Below is a small trained network, with its code and all its weights. Each question gives an input and a target symbol and asks what happens when units are switched off, that is, made to give their printed mean instead of their output.

import numpy as np


def w(rows, s, z=0):
    codes = np.array(rows[::2]) - 128.0
    scale = np.full(codes.shape[1], s)
    scale[-1] = z or s
    return codes * scale


def norm(h):
    return h / np.sqrt((h * h).mean(-1, keepdims=True) + 1e-5)


def f(y):
    return y / 2 * (1 + np.tanh(0.7978845608 * (y + 0.044715 * y**3)))


def softmax(a):
    e = np.exp(a - a.max(-1, keepdims=True))
    return e / e.sum(-1, keepdims=True)


def log_softmax(a):
    a = a - a.max(-1, keepdims=True)
    return a - np.log(np.exp(a).sum(-1, keepdims=True))


def net(x, mask):
    ids = ['ΔΩαβεζηθλμξσφψ'.index(c) for c in x.split()]
    T = len(ids)
    res = E[ids] + P[:T]
    r = norm(res)
    for j in range(2):
        rows = slice(4 * j, 4 * j + 4)
        q, k, v = (r @ M[0][rows].T for M in (Q, K, V))
        z = softmax(np.where(np.tri(T) > 0, q @ k.T / 4**0.5, -1e9)) @ v
        o = O[0][rows]
        res = res + np.where(mask[j], z, o[:, -1]) @ o[:, :-1]
    y = f(norm(res) @ A[0][:, :-1].T + A[0][:, -1])
    res = res + np.where(mask[2:10], y, B[0][:, -1]) @ B[0][:, :-1]
    return log_softmax(norm(res)[-1] @ U[:, :-1].T + U[:, -1])


Q, K, V, O, A, B = {}, {}, {}, {}, {}, {}
E = w([
[125,174,96],'Δ',
[159,98,106],'Ω',
[97,87,218],'α',
[2,113,217],'β',
[137,114,188],'ε',
[139,92,169],'ζ',
[74,196,135],'η',
[122,171,75],'θ',
[155,136,95],'λ',
[117,158,106],'μ',
[165,196,133],'ξ',
[189,113,102],'σ',
[88,227,136],'φ',
[157,172,113],'ψ',
],0.014)
P = w([
[122,62,152],'0',
[2,129,175],'1',
[235,110,169],'2',
[161,138,103],'3',
[53,121,33],'4',
[207,97,197],'5',
[140,156,115],'6',
[90,127,31],'7',
[177,117,227],'8',
],0.0093)
Q[0] = w([
[131,144,120],'h1',
[61,248,178],'h1',
[128,169,99],'h1',
[99,217,109],'h1',
[118,169,183],'h2',
[105,123,130],'h2',
[132,198,80],'h2',
[153,151,135],'h2',
],0.012)
K[0] = w([
[152,73,150],'h1',
[16,103,100],'h1',
[132,167,72],'h1',
[147,172,33],'h1',
[54,168,193],'h2',
[30,100,205],'h2',
[117,255,79],'h2',
[169,138,97],'h2',
],0.009)
V[0] = w([
[63,95,57],'h1',
[92,170,113],'h1',
[149,92,88],'h1',
[113,180,141],'h1',
[107,99,252],'h2',
[134,88,124],'h2',
[81,206,173],'h2',
[141,66,156],'h2',
],0.012)
O[0] = w([
[250,31,104,40],'h1',
[127,136,62,173],'h1',
[144,94,88,76],'h1',
[252,84,103,201],'h1',
[32,3,103,101],'h2',
[102,192,209,55],'h2',
[160,74,121,249],'h2',
[46,169,120,33],'h2',
],0.0049,0.0016)
A[0] = w([
[141,130,134,46],'n1',
[166,77,72,99],'n2',
[128,110,65,51],'n3',
[155,172,93,71],'n4',
[205,117,103,104],'n5',
[122,136,52,156],'n6',
[255,218,104,253],'n7',
[29,151,72,200],'n8',
],0.0086,0.004)
B[0] = w([
[149,161,194,118],'n1',
[128,163,151,136],'n2',
[138,137,184,124],'n3',
[155,138,24,138],'n4',
[10,254,90,152],'n5',
[211,88,110,144],'n6',
[103,62,181,251],'n7',
[229,80,60,151],'n8',
],0.0074,0.011)
U = w([
[94,152,97,79],'Δ',
[102,255,127,150],'Ω',
[124,94,25,143],'α',
[97,144,115,66],'β',
[149,155,110,65],'ε',
[155,125,212,154],'ζ',
[121,159,94,31],'η',
[104,148,118,163],'θ',
[135,113,99,2],'λ',
[171,32,58,213],'μ',
[160,171,119,116],'ξ',
[91,97,120,77],'σ',
[132,127,82,209],'φ',
[139,153,61,153],'ψ',
],0.016,0.0079)

Each question gives the input, a string of symbols that net reads in full, and the target symbol t.
The units are the heads (4 rows each of Q, K, V and O) and the neurons (one row each of A and B). Each row of codes is followed by its name. A weight is (code - 128) times the scale printed after its matrix; where a second scale follows, it is the last column's (O, A, B and U).
mask holds one flag per unit, heads first, then neurons. A switched-off unit (its flag False) gives its mean, the last column of its rows in O or B, instead of its output. The means were averaged over made-up inputs and are rounded, as every weight is.
A unit's drop is (log p(t) with every unit on - log p(t) with that unit switched off) / (log p(t) with every unit on - log p(t) with every unit switched off).
The circuit of an input: a set's keep is (log p(t) with only the set's units on - log p(t) with every unit switched off) / (log p(t) with every unit on - log p(t) with every unit switched off). Starting from all 10 units, units are removed one at a time, each time the one whose removal leaves the highest keep (on an exact tie, the one counted first), for as long as the keep stays at least 0.8.
circuit, biggest first: the units of the circuit, biggest drop first
most important unit: the unit with the biggest drop
k most important neurons: the k neurons with the biggest drops, biggest first
which heads matter: for each layer, one digit per head in row order, 1 if its drop is at least 0.15 and else 0, layers parted by /
drop of u: that unit's drop, to one decimal
input ψ ζ ψ, target ζ: most important unit => n7
input η σ ψ Δ β, target μ: which heads matter => 10
input ψ ξ φ η ζ ψ ψ, target μ: 2 most important neurons => [n7 n4]
input ψ β Δ λ ψ ψ σ, target ζ: which heads matter => 01
input ψ φ μ ζ θ, target μ: 2 most important neurons => [n6 n8]
input ψ ψ Δ, target ζ: which heads matter => 00
input θ ψ μ, target ζ: which heads matter => 01
input ψ ψ ψ ζ ψ μ ψ ζ, target α: which heads matter => 11
input ψ ζ η ζ β, target μ: which heads matter => 00
input ψ ψ ψ ψ ψ θ, target ζ: circuit, biggest first => [n7 h2]
input ζ ψ σ, target ζ: which heads matter => 00
input β ζ ψ η Δ, target μ: which heads matter => 00
input θ λ ψ η ξ, target μ: which heads matter => 10
input ψ ψ μ, target ζ: which heads matter => 00
input ψ ψ μ ψ Δ, target μ: 3 most important neurons => [n6 n7 n8]
input μ ζ ψ, target ζ: most important neuron => [n7]
input ζ μ ζ ε ψ ψ λ φ, target μ: 2 most important neurons => [n7 n6]
input ψ ψ ζ ψ μ, target μ: 2 most important neurons => [n6 n8]
input ψ ψ λ, target ζ: drop of n7 => 0.3
input η η η ζ μ, target μ: drop of n4 => 0.0
input ψ ζ ψ ψ, target Ω: drop of n4 => 0.1
input ε ζ ψ ψ β θ, target ζ: drop of n7 => 1.2
